Below is a small trained network, with its code and all its weights. Each question gives an input and a target symbol and asks what happens when units are switched off, that is, made to give their printed mean instead of their output.

import numpy as np


def w(rows, s, z=0):
    codes = np.array(rows[::2]) - 128.0
    scale = np.full(codes.shape[1], s)
    scale[-1] = z or s
    return codes * scale


def norm(h):
    return h / np.sqrt((h * h).mean(-1, keepdims=True) + 1e-5)


def f(y):
    return y / 2 * (1 + np.tanh(0.7978845608 * (y + 0.044715 * y**3)))


def softmax(a):
    e = np.exp(a - a.max(-1, keepdims=True))
    return e / e.sum(-1, keepdims=True)


def log_softmax(a):
    a = a - a.max(-1, keepdims=True)
    return a - np.log(np.exp(a).sum(-1, keepdims=True))


def net(x, mask):
    ids = ['γδζηλπστω'.index(c) for c in x.split()]
    T = len(ids)
    res = E[ids] + P[:T]
    r = norm(res)
    for j in range(3):
        rows = slice(4 * j, 4 * j + 4)
        q, k, v = (r @ M[0][rows].T for M in (Q, K, V))
        z = softmax(np.where(np.tri(T) > 0, q @ k.T / 4**0.5, -1e9)) @ v
        o = O[0][rows]
        res = res + np.where(mask[j], z, o[:, -1]) @ o[:, :-1]
    y = f(norm(res) @ A[0][:, :-1].T + A[0][:, -1])
    res = res + np.where(mask[3:15], y, B[0][:, -1]) @ B[0][:, :-1]
    return log_softmax(norm(res)[-1] @ U[:, :-1].T + U[:, -1])


Q, K, V, O, A, B = {}, {}, {}, {}, {}, {}
E = w([
[174,1,36],'γ',
[142,128,157],'δ',
[127,92,180],'ζ',
[167,221,104],'η',
[155,122,117],'λ',
[87,199,139],'π',
[166,145,151],'σ',
[69,199,154],'τ',
[83,113,98],'ω',
],0.015)
P = w([
[92,153,19],'0',
[246,255,217],'1',
[230,226,190],'2',
[215,210,174],'3',
[208,212,168],'4',
[140,196,156],'5',
[113,174,158],'6',
[89,156,154],'7',
],0.0071)
Q[0] = w([
[127,99,88],'h1',
[131,176,121],'h1',
[217,34,247],'h1',
[168,196,66],'h1',
[96,187,191],'h2',
[146,152,101],'h2',
[120,89,107],'h2',
[81,173,100],'h2',
[186,115,86],'h3',
[196,202,187],'h3',
[127,118,10],'h3',
[150,230,206],'h3',
],0.012)
K[0] = w([
[122,135,74],'h1',
[129,97,152],'h1',
[108,194,169],'h1',
[167,146,43],'h1',
[52,155,11],'h2',
[99,156,158],'h2',
[161,124,143],'h2',
[39,128,216],'h2',
[115,102,212],'h3',
[203,81,55],'h3',
[136,152,139],'h3',
[126,48,50],'h3',
],0.011)
V[0] = w([
[115,198,220],'h1',
[207,158,141],'h1',
[68,8,113],'h1',
[61,102,255],'h1',
[54,100,56],'h2',
[105,151,41],'h2',
[163,100,228],'h2',
[36,193,150],'h2',
[135,72,170],'h3',
[222,179,60],'h3',
[134,33,163],'h3',
[73,127,224],'h3',
],0.0095)
O[0] = w([
[162,148,196,157],'h1',
[50,67,123,200],'h1',
[166,99,156,1],'h1',
[189,81,142,44],'h1',
[161,105,129,143],'h2',
[144,130,146,204],'h2',
[89,95,81,40],'h2',
[207,219,161,148],'h2',
[227,212,113,73],'h3',
[1,123,216,250],'h3',
[125,163,17,70],'h3',
[145,198,123,6],'h3',
],0.0069,0.0061)
A[0] = w([
[173,102,124,183],'n1',
[152,140,220,171],'n2',
[255,154,149,114],'n3',
[164,188,166,188],'n4',
[92,174,124,187],'n5',
[118,77,194,187],'n6',
[102,149,110,165],'n7',
[67,76,98,178],'n8',
[150,150,112,143],'n9',
[179,39,146,252],'n10',
[133,176,125,80],'n11',
[175,94,171,94],'n12',
],0.014,0.0046)
B[0] = w([
[49,200,134,128],'n1',
[195,51,150,255],'n2',
[118,162,85,150],'n3',
[155,139,86,201],'n4',
[157,94,123,207],'n5',
[172,94,12,246],'n6',
[192,68,150,160],'n7',
[164,71,125,213],'n8',
[188,160,130,123],'n9',
[5,182,20,181],'n10',
[2,101,111,131],'n11',
[101,119,163,135],'n12',
],0.0073)
U = w([
[126,91,163,77],'γ',
[79,146,9,172],'δ',
[151,203,143,253],'ζ',
[91,109,139,106],'η',
[98,99,132,4],'λ',
[205,151,138,140],'π',
[175,232,8,174],'σ',
[92,149,186,44],'τ',
[233,140,79,185],'ω',
],0.015,0.0027)

Each question gives the input, a string of symbols that net reads in full, and the target symbol t.
The units are the heads (4 rows each of Q, K, V and O) and the neurons (one row each of A and B). Each row of codes is followed by its name. A weight is (code - 128) times the scale printed after its matrix; where a second scale follows, it is the last column's (O, A, B and U).
mask holds one flag per unit, heads first, then neurons. A switched-off unit (its flag False) gives its mean, the last column of its rows in O or B, instead of its output. The means were averaged over made-up inputs and are rounded, as every weight is.
A unit's drop is (log p(t) with every unit on - log p(t) with that unit switched off) / (log p(t) with every unit on - log p(t) with every unit switched off).
The circuit of an input: a set's keep is (log p(t) with only the set's units on - log p(t) with every unit switched off) / (log p(t) with every unit on - log p(t) with every unit switched off). Starting from the 12 units with the biggest drops (on a tie, the unit counted first), units are removed one at a time, each time the one whose removal leaves the highest keep (on an exact tie, the one counted first), for as long as the keep stays at least 0.8.
circuit, biggest first: the units of the circuit, biggest drop first
top k neurons: the k neurons with the biggest drops, biggest first
which heads matter: for each layer, one digit per head in row order, 1 if its drop is at least 0.15 and else 0, layers parted by /
drop when u is switched off: that unit's drop, to one decimal
input γ σ δ γ π, target δ: circuit, biggest first : h3
input π ω π π ζ τ δ, target π: which heads matter : 010
input σ δ τ γ ω ω, target γ: circuit, biggest first : n10, h2
input ω σ π, target ω: top 2 neurons : n2, n4
input ζ δ τ, target σ: which heads matter : 001
input γ π τ γ ζ, target δ: circuit, biggest first : h2, n10, n6
input η λ η, target τ: which heads matter : 101
input ζ σ τ ω, target σ: which heads matter : 001
input ω ω σ λ σ τ η σ, target ω: circuit, biggest first : h3, h2
input ω τ η λ λ π ω ω, target ω: circuit, biggest first : h1, h2, h3
input τ ω η λ σ γ δ, target ω: which heads matter : 001
input π η η γ τ ω, target γ: which heads matter : 110
input ζ η ω γ, target δ: which heads matter : 000
input ζ ζ ω λ λ, target σ: top neuron : n2
input ω ω λ γ π λ π, target ζ: which heads matter : 011
input γ γ ζ λ λ δ, target δ: top 3 neurons : n6, n2, n10
input γ λ η γ δ δ τ δ, target δ: which heads matter : 111
input ζ λ η π δ δ, target σ: drop when h3 is switched off : 0.8
input ζ η η δ δ, target σ: drop when h3 is switched off : 0.9
input ω σ γ ω γ π δ, target ω: drop when h2 is switched off : 0.1
